Below is a small trained network, with its code and all its weights. Each question gives an input and a target symbol and asks what happens when units are switched off, that is, made to give their printed mean instead of their output.

import numpy as np


def w(rows, s, z=0):
    codes = np.array(rows[::2]) - 128.0
    scale = np.full(codes.shape[1], s)
    scale[-1] = z or s
    return codes * scale


def norm(h):
    return h / np.sqrt((h * h).mean(-1, keepdims=True) + 1e-5)


def f(y):
    return y / 2 * (1 + np.tanh(0.7978845608 * (y + 0.044715 * y**3)))


def softmax(a):
    e = np.exp(a - a.max(-1, keepdims=True))
    return e / e.sum(-1, keepdims=True)


def log_softmax(a):
    a = a - a.max(-1, keepdims=True)
    return a - np.log(np.exp(a).sum(-1, keepdims=True))


def net(x, mask):
    ids = ['βγδεηλω'.index(c) for c in x.split()]
    T = len(ids)
    res = E[ids] + P[:T]
    u = 0
    for l in range(2):
        q, k, v = (norm(res) @ M[l].T for M in (Q, K, V))
        z = softmax(np.where(np.tri(T) > 0, q @ k.T / 4**0.5, -1e9)) @ v
        res = res + np.where(mask[u], z, O[l][:, -1]) @ O[l][:, :-1]
        u += 1
        y = f(norm(res) @ A[l][:, :-1].T + A[l][:, -1])
        res = res + np.where(mask[u : u + 4], y, B[l][:, -1]) @ B[l][:, :-1]
        u += 4
    return log_softmax(norm(res)[-1] @ U[:, :-1].T + U[:, -1])


Q, K, V, O, A, B = {}, {}, {}, {}, {}, {}
E = w([
[127,168,150,127,152],'β',
[159,93,186,73,109],'γ',
[7,145,121,80,145],'δ',
[92,65,119,153,127],'ε',
[123,88,75,64,127],'η',
[105,127,138,102,18],'λ',
[108,112,123,104,204],'ω',
],0.017)
P = w([
[253,62,130,189,231],'0',
[178,103,175,180,196],'1',
[157,96,164,137,181],'2',
[121,117,168,111,113],'3',
[95,99,175,115,104],'4',
[80,91,165,78,95],'5',
[67,87,168,68,74],'6',
[31,98,212,81,67],'7',
[7,89,187,53,73],'8',
[7,101,180,37,50],'9',
],0.0024)
Q[0] = w([
[127,113,181,131,114],'0.h1',
[177,43,114,115,78],'0.h1',
[80,4,238,78,81],'0.h1',
[132,13,100,89,78],'0.h1',
],0.013)
K[0] = w([
[105,76,95,125,129],'0.h1',
[110,24,149,160,118],'0.h1',
[39,5,123,48,85],'0.h1',
[77,34,211,116,98],'0.h1',
],0.012)
V[0] = w([
[101,212,131,113,82],'0.h1',
[175,253,215,46,150],'0.h1',
[150,203,59,20,172],'0.h1',
[98,154,21,78,108],'0.h1',
],0.0058)
O[0] = w([
[173,213,123,136,130,36],'0.h1',
[216,252,68,92,61,3],'0.h1',
[193,124,72,3,213,92],'0.h1',
[155,66,126,60,243,138],'0.h1',
],0.0057,0.0033)
A[0] = w([
[206,217,139,188,253,251],'0.n1',
[228,141,227,144,113,202],'0.n2',
[166,106,57,147,139,177],'0.n3',
[140,148,171,214,204,185],'0.n4',
],0.016,0.0016)
B[0] = w([
[72,199,154,139,237,229],'0.n1',
[127,249,176,101,138,254],'0.n2',
[63,120,132,100,120,161],'0.n3',
[135,216,60,137,130,153],'0.n4',
],0.015,0.0035)
Q[1] = w([
[107,29,164,99,31],'1.h1',
[206,113,123,87,94],'1.h1',
[255,79,122,81,82],'1.h1',
[190,97,13,173,91],'1.h1',
],0.014)
K[1] = w([
[189,56,159,6,80],'1.h1',
[191,173,56,95,115],'1.h1',
[231,136,44,84,109],'1.h1',
[206,130,141,134,192],'1.h1',
],0.015)
V[1] = w([
[130,98,81,195,106],'1.h1',
[135,230,63,84,162],'1.h1',
[54,170,93,156,129],'1.h1',
[119,128,3,161,93],'1.h1',
],0.012)
O[1] = w([
[94,180,106,147,184,65],'1.h1',
[226,2,124,92,207,3],'1.h1',
[80,87,116,91,161,198],'1.h1',
[78,157,177,145,243,58],'1.h1',
],0.0095,0.0043)
A[1] = w([
[96,224,57,65,168,5],'1.n1',
[160,27,237,180,93,142],'1.n2',
[99,183,45,148,244,20],'1.n3',
[118,37,125,250,228,21],'1.n4',
],0.014,0.002)
B[1] = w([
[111,108,7,135,89,252],'1.n1',
[86,193,113,177,91,177],'1.n2',
[210,101,157,162,95,253],'1.n3',
[175,97,146,240,72,175],'1.n4',
],0.017,0.0041)
U = w([
[185,123,75,147,149,226],'β',
[46,69,138,81,171,211],'γ',
[175,216,157,65,156,103],'δ',
[195,148,177,78,1,39],'ε',
[99,52,60,39,102,4],'η',
[76,176,99,182,70,173],'λ',
[127,62,152,234,149,80],'ω',
],0.0094,0.0028)

Each question gives the input, a string of symbols that net reads in full, and the target symbol t.
The units are the heads (4 rows each of Q, K, V and O) and the neurons (one row each of A and B). Each row of codes is followed by its name. A weight is (code - 128) times the scale printed after its matrix; where a second scale follows, it is the last column's (O, A, B and U).
mask holds one flag per unit, layer by layer, with each layer's heads first. A switched-off unit (its flag False) gives its mean, the last column of its rows in O or B, instead of its output. The means were averaged over made-up inputs and are rounded, as every weight is.
A unit's drop is (log p(t) with every unit on - log p(t) with that unit switched off) / (log p(t) with every unit on - log p(t) with every unit switched off).
The circuit of an input: a set's keep is (log p(t) with only the set's units on - log p(t) with every unit switched off) / (log p(t) with every unit on - log p(t) with every unit switched off). Starting from all 10 units, units are removed one at a time, each time the one whose removal leaves the highest keep (on an exact tie, the one counted first), for as long as the keep stays at least 0.8.
units of the circuit, in order: the units of the circuit, biggest drop first
most important unit: the unit with the biggest drop
top k neurons: the k neurons with the biggest drops, biggest first
top k neurons in layer l: the k neurons of layer l with the biggest drops, biggest first
drop of u: that unit's drop, to one decimal
input β γ η, target γ: most important unit => 0.n3
input ω η β, target β: top 2 neurons => 1.n1, 1.n3
input γ η η ε η, target ω: units of the circuit, in order => 0.h1, 1.n4
input δ γ ω, target β: top 2 neurons => 0.n4, 1.n1
input λ ω η γ η η γ, target γ: units of the circuit, in order => 0.h1, 1.n3
input γ η γ ω, target ω: units of the circuit, in order => 1.n4, 0.n2
input η γ λ η η γ η, target ε: units of the circuit, in order => 0.n1, 1.h1
input ω ω β, target δ: units of the circuit, in order => 0.h1, 0.n1
input ε γ δ δ η γ ω η, target ε: top 2 neurons in layer 1 => 1.n1, 1.n2
input δ η ω η η β, target δ: top 3 neurons in layer 0 => 0.n2, 0.n4, 0.n1
input β δ ω η η, target γ: top 2 neurons in layer 0 => 0.n2, 0.n3
input γ η δ γ, target δ: top 2 neurons => 0.n2, 0.n1
input η λ ε γ, target λ: top 2 neurons => 1.n2, 1.n3
input η γ ε δ η ω η γ, target λ: most important unit => 0.h1
input γ γ η γ δ γ η ω, target ω: top 2 neurons in layer 0 => 0.n2, 0.n1
input η η δ ω, target β: top 2 neurons => 0.n4, 0.n1
input γ ω β γ λ η η ε η, target ω: drop of 1.h1 => 0.2
input λ λ δ, target η: drop of 1.n3 => -0.1
input γ η η γ η δ γ γ β, target β: drop of 1.n1 => 0.3
input ω η δ, target η: most important unit => 0.h1
